Here is a tiny trained network, its code and every weight. The questions are about switching its units off for an input and a class, where a switched-off unit gives its printed mean instead of its output.

import numpy as np


def w(rows, s, z=0):
    codes = np.array(rows[::2]) - 128.0
    scale = np.full(codes.shape[1], s)
    scale[-1] = z or s
    return codes * scale


def f(y):
    return np.maximum(y, 0)


def log_softmax(a):
    a = a - a.max(-1, keepdims=True)
    return a - np.log(np.exp(a).sum(-1, keepdims=True))


def net(x, mask):
    res = np.array(x, float).reshape(1, 5) / 4 @ E
    y = f(res @ A[0][:, :-1].T + A[0][:, -1])
    res = res + np.where(mask, y, B[0][:, -1]) @ B[0][:, :-1]
    return log_softmax(res[-1] @ U[:, :-1].T + U[:, -1])


A, B = {}, {}
E = w([
[126,138,127,135,100],'x0',
[104,154,129,182,76],'x1',
[124,141,123,149,87],'x2',
[118,68,46,132,94],'x3',
[217,1,161,183,131],'x4',
],0.0091)
A[0] = w([
[127,146,114,80,145,238],'N0',
[155,116,48,135,97,201],'N1',
[112,161,211,173,118,60],'N2',
[185,34,232,108,111,68],'N3',
[166,152,132,113,139,85],'N4',
[110,116,183,213,131,94],'N5',
[142,168,244,118,129,94],'N6',
[140,152,101,57,161,182],'N7',
[83,172,90,101,169,134],'N8',
[215,98,124,191,149,51],'N9',
[162,84,165,179,118,72],'N10',
[108,112,44,116,114,66],'N11',
[100,74,39,104,149,77],'N12',
[53,110,145,119,143,25],'N13',
[159,147,178,141,184,130],'N14',
[183,138,78,100,93,82],'N15',
[152,134,155,89,129,113],'N16',
[180,143,207,105,129,171],'N17',
[142,110,82,117,103,34],'N18',
[102,164,82,82,109,3],'N19',
[173,136,84,96,125,102],'N20',
],0.011,0.0039)
B[0] = w([
[126,71,222,78,98,201],'N0',
[100,95,78,222,163,220],'N1',
[160,63,2,139,179,172],'N2',
[120,211,192,25,11,254],'N3',
[147,201,48,52,215,138],'N4',
[205,167,137,54,89,176],'N5',
[207,90,26,213,226,196],'N6',
[113,105,160,57,122,195],'N7',
[120,151,195,105,82,215],'N8',
[56,226,118,119,62,219],'N9',
[113,214,204,83,57,205],'N10',
[206,144,80,184,189,183],'N11',
[201,147,74,195,183,200],'N12',
[130,185,198,54,117,138],'N13',
[173,84,107,235,236,181],'N14',
[120,183,166,223,104,150],'N15',
[153,124,59,135,154,148],'N16',
[136,57,164,167,176,194],'N17',
[145,184,156,198,200,151],'N18',
[128,198,126,131,68,179],'N19',
[167,110,84,148,180,149],'N20',
],0.0057,0.0074)
U = w([
[138,174,116,99,109,230],'0',
[71,254,181,39,50,3],'1',
[167,142,63,189,174,102],'2',
[43,110,190,149,111,209],'3',
],0.0056,0.004)

Each question gives the input, the list of numbers given to net, and the class t.
The units are the neurons (one row each of A and B). Each row of codes is followed by its name. A weight is (code - 128) times the scale printed after its matrix; where a second scale follows, it is the last column's (A, B and U).
mask holds one flag per neuron, in row order. A switched-off neuron (its flag False) gives its mean, the last column of its row in B, instead of its output. The means were averaged over made-up inputs and are rounded, as every weight is.
A unit's drop is (log p(t) with every unit on - log p(t) with that unit switched off) / (log p(t) with every unit on - log p(t) with every unit switched off).
The circuit of an input: a set's keep is (log p(t) with only the set's units on - log p(t) with every unit switched off) / (log p(t) with every unit on - log p(t) with every unit switched off). Starting from the 12 units with the biggest drops (on a tie, the unit counted first), units are removed one at a time, each time the one whose removal leaves the highest keep (on an exact tie, the one counted first), for as long as the keep stays at least 0.8.
units of the circuit, in order: the units of the circuit, biggest drop first
top k neurons: the k neurons with the biggest drops, biggest first
drop of u: that unit's drop, to one decimal
input [-2,-5,-2,-8,-4], class 2: units of the circuit, in order => (N6 N14)
input [0,-6,-5,-4,8], class 1: units of the circuit, in order => (N3)
input [-2,0,5,-5,-2], class 2: units of the circuit, in order => (N6 N3)
input [0,5,-1,-8,-6], class 2: top 2 neurons => (N6 N2)
input [-1,-3,0,1,7], class 1: units of the circuit, in order => (N3 N9)
input [-3,-3,-2,8,-5], class 2: units of the circuit, in order => (N12 N3)
input [-6,-6,-5,1,7], class 1: top 2 neurons => (N3 N9)
input [8,-2,-7,7,7], class 1: units of the circuit, in order => (N3 N9)
input [0,-6,-7,-4,7], class 1: top 3 neurons => (N3 N9 N10)
input [-4,2,-8,-6,8], class 1: drop of N10 => 0.4
input [-7,4,1,-8,-6], class 2: drop of N6 => 0.5
input [-4,-1,8,-8,0], class 2: drop of N6 => 0.2
